Each row is followed by its class.
[-109  440  684    4 -172 -184 -556  497 -398 -264   19 -523  642 -235
   78 -208  618  184  251  529 -165 -128 -452  521 -185 -363   57 -174
 -654  200  417  245] | Q_726
[ 401  353   -2  341  -51  -72 -540   13 -470 -221 -173   -9   95   52
  352 -143  312  410  425  379 -284  382  328 -554 -204 -303 -102  138
 -326  216  596  160] | Q_973
[  19  342  587  -50  119 -142 -252  557 -389  -71 -207 -438  792 -330
   -2  -65  -13  182  291  428 -217 -339 -630  370 -166 -616  -80   41
 -372   25  110  446] | Q_462
[ -22  332  773   52   22   37 -126  412 -353 -130   70 -398  684 -422
  127 -303   28  287  227  505 -236 -211 -888  189 -100 -463   55  -63
 -236  154  263  288] | Q_88
[ 255  310  234  432 -157   34 -415  -37 -483 -246  153  177   35  -39
  274 -481  171  470  405  464 -137  343  148 -502  -57 -190   69 -112
 -151  266  769   85] | Q_105
[ -20  413  681 -190  121  -70 -195  522 -321  -12   89 -398  819 -335
  115 -121  165  166  234  512 -199 -279 -748  311 -132 -519   75   22
 -341   40  136  345] | Q_84
[ 447  186  106  342 -112  -13 -529  100 -536 -171  -97  217  156   -3
  332 -244  134  388  416  328 -283  378  194 -671  -74 -302   28  -15
 -183  219  571  125] | Q_105
[-138  272  663   78 -237 -206 -541  553 -440 -361  -62 -577  635 -269
   75 -252  403  222  243  417 -217 -130 -319  519  -78 -360  122 -309
 -584  151  443  233] | Q_426
[ 362  615   -8  307   44  -90 -646   33 -428  -54 -219  202 -104   61
  418  278  307  393  422  748 -300  148   12 -444 -373 -366  -21 -162
 -375  299  700  507] | Q_462
[ -35  348  657   31 -233 -167 -612  511 -438 -264    3 -435  745 -312
   41 -204  579  169  214  499 -160 -176 -408  428 -185 -379   93 -244
 -579  142  491  139] | Q_557
[-143  330  766  241 -323  -94 -490  432 -408 -384   59 -519  614 -358
   -6 -378  373  298  210  485 -119  -91 -492  473   31 -270  167 -305
 -426  198  584   62] | Q_471
[  65  442  689 -114  147 -220 -279  518 -357  -33  -48 -450  866 -243
  154 -201  293  219  298  353 -298 -176 -615  121 -210 -465    0  106
 -338  104  115  288] | Q_593
[ 677  689  179   66    5 -203 -670   45 -580 -196  -19  173 -176  335
  -45  -71  899  394  375  422 -121  376  603 -509 -368 -127 -126  222
 -327  253  539  -33] | Q_973
[  99  356  694  -68  203  -27  -86  511 -333   43 -147 -329  784 -348
   32 -159  -35  204  208  460 -265 -304 -822  262 -209 -603 -119  135
 -387   58  109  361] | Q_726
[ 485  241  170  231  -69  -11 -437   27 -505 -100  216  350  163   64
  249 -280  187  503  376  314 -225  295  103 -696    2 -299   99   -4
 -110  197  545   57] | Q_471
[ -70  401  617   71 -106 -143 -423  466 -394 -252  -49 -323  642 -354
   39 -195  337  151  207  544 -201 -102 -566  510 -156 -356   91 -179
 -424  171  441  200] | Q_105
[-143   97  550  165 -270  -49 -388  428 -291 -432   61 -309  676 -433
   79 -439  135  220  179  385 -187 -122 -535  284  234 -493  126 -388
 -398   47  405  282] | Q_426
[ 510  436  -90  294  147    2 -522   71 -445   -8 -294  388  -85  -47
  421  232  -28  405  379  724 -374  -45  -31 -467 -374 -486  -91 -304
 -379  151  753  522] | Q_593
[ 540  601  324   46   45 -228 -706   47 -603  -99   61  141  -93  330
   90  -82  810  402  476  518 -102  334  456 -493 -421  -30  -39  210
 -421  292  562   76] | Q_557
[ 434  444    3  420   11   11 -561   37 -498 -161 -252  232 -232  -59
  284   97   57  476  366  704 -264    2  106 -443 -287 -363  -41 -339
 -341  226  773  418] | Q_471
[-111  357  364  -52 -109 -214 -602  468 -337 -231  -89 -326  644 -254
  185  -90  608  -90  252  543 -240  -78 -198  421 -243 -548    3 -166
 -769   67  307  434] | Q_270
[  63  647  269  313  -93  -23 -633  109 -573 -241   -3   48    1    8
   63 -301  669   60  456  640  -28  400  318 -382 -218 -187   11   59
 -229  267  589  183] | Q_557
[-271  177  592  209 -239   11 -351  373 -261 -422  136 -435  583 -500
  235 -373  129  238  205  437 -231  -62 -692  347  247 -488  171 -351
 -361  116  394  371] | Q_88
[-379  329  624  347 -147  -73 -416  423 -296 -445  -14 -624  519 -505
  211 -479  172  181  266  506 -236  -33 -486  446  115 -405  171 -410
 -355   37  420  346] | Q_557
[-120  296  583  178 -226 -112 -473  504 -452 -332 -211 -424  599 -442
  -46 -172  275  144  157  474 -206 -188 -388  538 -101 -488   28 -301
 -519  118  506  233] | Q_88
[ 316  436  654  -60   51 -101 -399  596 -432  -53  -92 -529  695 -279
  -38 -144  305  285  251  380 -277 -248 -580  177 -284 -461  -68  110
 -409   41  159  153] | Q_973
[ -35  254  698  132 -268 -143 -412  509 -402 -315  -17 -369  757 -327
  -27 -325  278  222  184  425 -202 -169 -433  378  -42 -445   93 -329
 -491  128  495  119] | Q_426
[ 130  325  642   -2   94  -26 -235  555 -364  -81  -19 -512  774 -373
  154 -334   41  223  271  388 -300 -211 -836  253 -140 -471  -46   99
 -362    2  196  239] | Q_530
[-140  336  612  102 -209 -158 -577  506 -262 -375   15 -634  685 -326
  178 -410  470  238  231  326 -229 -106 -424  315   63 -409  113 -265
 -545   66  332  298] | Q_530
[ -72  553  350  481  -39   80 -415   40 -586 -168   17  169 -200 -140
   54 -536  412   17  429  718  -69  427  233 -286 -220  -61  -20   41
 -247  256  729  197] | Q_270
[   3  638  302  311   25 -123 -551   64 -566 -176  -37  -19   -4   89
  137 -250  607  149  513  566 -120  465  371 -365 -226 -148   -3  164
 -316  330  505  245] | Q_726
[ 288  277  202  396 -141  119 -385   -5 -467 -226  146  167    9  -39
  328 -352  200  366  401  565 -299  361   21 -605  -13 -329   52  -80
 -155  286  654  184] | Q_462
[ 138  604  246  233  -56  -29 -619   84 -593 -163   -7  289    4   90
   20 -251  669  -11  476  602   15  464  408 -382 -329 -112   18  129
 -306  305  578  178] | Q_105
[-171  412  225  -24  -87 -199 -567  476 -276 -337 -238 -295  639 -291
  236  -99  507 -145  256  575 -240  -21 -166  401 -164 -590   26 -256
 -667    3  302  510] | Q_84
[-159  361  722   74 -162 -137 -436  448 -329 -265  -46 -406  708 -255
  186 -418  475  158  253  553 -261  -62 -438  292 -217 -321  105 -242
 -574  233  483  250] | Q_593
[-139  458  644  -77  115 -101 -249  512 -361  -69    8 -430  731 -350
  261 -217  202  104  290  555 -187 -218 -714  323 -213 -490   47  -21
 -348   84  196  406] | Q_557
[-171  479  428   56 -103 -288 -530  394 -340 -353 -244 -391  619 -231
  104 -142  626  -13  234  423 -239  142 -113  321 -179 -446   26  -42
 -546  152  273  295] | Q_88
[-136  194  498  163   77  -40  -76  401 -382 -174 -110 -273  705 -476
  244 -371  -81  219  192  415 -382 -116 -771  259  -58 -563    8 -116
 -256  129  274  343] | Q_726
[-389  291  581  210 -216  -83 -417  427 -297 -475   81 -601  593 -472
  163 -508  287  177  248  470 -128  -88 -496  518  203 -457  126 -367
 -421   48  379  335] | Q_726
[-186  359  851  175 -233 -113 -419  476 -377 -310   43 -548  646 -334
   59 -528  415  261  237  471 -172 -106 -486  346  -60 -272  120 -255
 -463  206  527  147] | Q_593
[ -58  576  330  447  -70  -47 -560   84 -607 -232   21 -121  -57  -71
  188 -350  528  163  473  512  -94  408  291 -394 -123 -129   69  -33
 -137  269  578  212] | Q_270
[ 301  239  106  421  -64  -22 -375  -60 -489 -248  131  233  -52  -82
  441 -339   43  529  387  434 -297  397   68 -538   67 -217  120 -140
  -29  239  705  116] | Q_105
[ 620  589  112    1  126 -188 -631   89 -587  -65  -91  170 -227  269
  127  108  652  360  387  438  -82  191  494 -380 -390 -211 -105  166
 -409  153  486  201] | Q_471
[  46  583  217  411  -80   -4 -563   23 -520 -186  -33   10  -23   38
  199 -232  573  179  454  608 -214  485  275 -450 -235 -179   27   99
 -254  375  645  244] | Q_462
[-222  319  628  180 -194 -118 -465  424 -246 -443   99 -590  675 -406
  133 -441  382  203  221  373 -222  -52 -497  356  178 -422  155 -287
 -425   55  338  247] | Q_530
[-240  435  396   18 -105 -298 -631  358 -327 -358  -65 -347  594 -263
  158  -27  719  -43  242  552 -206   34 -207  488 -146 -422  109 -240
 -625  113  328  368] | Q_270
[  21  314  538  -88   84 -136 -312  543 -439 -124  -32 -460  784 -402
  158  -77  108  211  277  430 -239 -292 -689  370 -107 -501   55  -99
 -311   -3  204  333] | Q_84
[ 256  326  161  466 -160   25 -589   88 -565 -270  -99   62 -118  -97
  234 -393  205  355  412  542 -149  243  245 -468  -82 -206    7 -164
 -307  171  776  164] | Q_530
[-112  361  742   21 -160 -193 -394  411 -355 -206   99 -258  754 -212
   23 -211  439  250  222  526 -255  -96 -518  323 -117 -385  165 -195
 -458  292  400  229] | Q_462
[ 301  196  117  424  -78    7 -346  -48 -491 -192   69  294  107  -41
  358 -235   62  516  367  356 -320  376   -4 -555   75 -338   39  -53
  -68  289  633  148] | Q_726
[  33  400  711 -277  204 -148 -202  469 -357   53  220 -285  812 -210
  172 -201  204  229  354  551 -242 -215 -779  206 -249 -372   91  118
 -400  120  102  379] | Q_84
[ 609  580   89   74   55 -245 -572   20 -514  -90 -134  361  -72  295
    2  -61  681  326  383  372 -136  377  554 -584 -305 -212 -166  355
 -291  262  426  139] | Q_471
[ -10  615  272  408  -39  -10 -536   57 -600 -237  -40   49  -29    0
  100 -341  652  123  424  521 -124  464  333 -400 -223 -174   29    1
 -191  329  579  185] | Q_726
[-150  423  434  -51 -112 -307 -602  462 -329 -338 -168 -365  643 -199
  160  -84  706  -58  251  472 -184   18 -193  452 -187 -456   48 -118
 -697  114  310  357] | Q_593
[ -85  312  631  123 -220 -140 -508  425 -260 -369   89 -600  764 -310
  137 -447  477  340  227  311 -221  -66 -459  196   88 -455  100 -244
 -446   99  294  207] | Q_726
[-335  242  641  342 -308  -69 -407  374 -285 -543   42 -537  547 -522
  151 -548  274  225  210  413 -151  -11 -399  351  250 -355  177 -437
 -353   85  487  197] | Q_973
[  67  306  695  -48  126    8 -195  556 -374   44  -88 -378  723 -370
  121 -203  -99  243  234  509 -230 -298 -747  217 -167 -524    6   53
 -311   18  196  306] | Q_557
[ 567  537  -29  200  -24  -60 -660   59 -412  -25 -183  333  139   98
  269  288  255  453  396  702 -245   17  -26 -605 -339 -484  -71 -148
 -330  264  655  401] | Q_462
[ 398  424    2  332   81  -39 -425  -81 -418 -120 -212  478  -25  -29
  407  126    5  403  391  790 -314  120  -51 -557 -311 -392   -4 -277
 -252  334  713  470] | Q_105
[ 343  284  114  336  -48  -38 -418    9 -488 -192  -45  310   12   25
  251 -312   65  412  409  440 -189  354  199 -444  -76 -236  -25    9
 -207  222  681  178] | Q_105
[-237  365  682  239 -248  -92 -406  394 -400 -389   50 -436  563 -377
   30 -382  355  165  212  540 -161   -6 -511  504   46 -328  105 -276
 -359  182  544  141] | Q_270
[ 555  667  266   62   28 -196 -652   52 -588 -123   -4  185 -195  351
  -32  -76  873  363  389  455 -131  385  459 -389 -358  -58 -138  311
 -404  331  634   60] | Q_593
[-101  315  643   59   75  -47 -166  441 -423 -196  -64 -431  603 -441
  111 -161   -7  185  265  455 -231 -194 -722  435  -39 -476  -24  -28
 -286   92  271  366] | Q_88
[  50  432  698   36  105  -99 -232  511 -352  -34  -83 -492  781 -321
   46 -128   80  270  276  430 -314 -272 -684  237 -176 -551  -30   13
 -306   92  185  351] | Q_462
[ 529  526  -11  247   66  -11 -594   89 -501  -68 -277  284 -206   17
  298  166  144  393  380  822 -266  -33  -55 -431 -386 -388 -128 -169
 -440  257  739  483] | Q_530
[ 365  472  -75  309   40  -19 -547   33 -391  -91 -230  306   55  -17
  458  206  138  355  417  749 -376  151   -5 -631 -336 -392  -22 -194
 -392  312  691  476] | Q_84
[-320  152  488  465 -348   14 -424  426 -326 -623  -78 -602  451 -589
   54 -544  112  190  142  370 -208   -7 -424  547  313 -447  113 -493
 -336  -20  576  210] | Q_426
[ -86  406  747   29   89  -71 -233  497 -408 -122   46 -450  696 -408
   29 -330  120  220  273  493 -200 -251 -742  337 -102 -427   19  -27
 -255   83  241  305] | Q_557
[-262  451  355   33  -70 -288 -504  447 -339 -402 -269 -412  604 -305
  200  -42  540  -60  249  503 -198  -18 -187  510 -170 -512   52 -214
 -577  111  263  427] | Q_973
[ 176  307  107  415   32   17 -280  -73 -518 -230   66  372  -99  -71
  341 -249   57  354  375  556 -320  416   17 -516  -14 -231  111 -134
   -2  275  661  221] | Q_426
[ 295  250  118  316    9    9 -434   44 -523  -76   58  236   50  -86
  423  -82   22  375  449  506 -265  223   -5 -585  -28 -335   84  -54
 -202  215  563  320] | Q_471
[  45  411  684   43 -222 -197 -559  487 -385 -239  -10 -425  716 -194
   79 -133  501  209  256  512 -164 -115 -435  360 -210 -381  125 -196
 -602  192  424  157] | Q_471
[ 102  609  263  356  -79   11 -570   72 -604 -190   44  135  -85  -65
   34 -305  530   76  455  653   17  417  249 -272 -217  -79   15  113
 -217  258  697  100] | Q_105
[ -12  363  686   95 -280 -102 -588  510 -420 -268   16 -611  673 -315
   71 -213  526  232  228  476 -230 -146 -377  399 -213 -411   83 -228
 -631  165  495  142] | Q_88
[-224  366  583    7 -133 -158 -414  382 -229 -396  173 -550  758 -307
  182 -396  410  278  268  391 -133  -94 -508  302  105 -416  174 -266
 -344   69  256  342] | Q_84
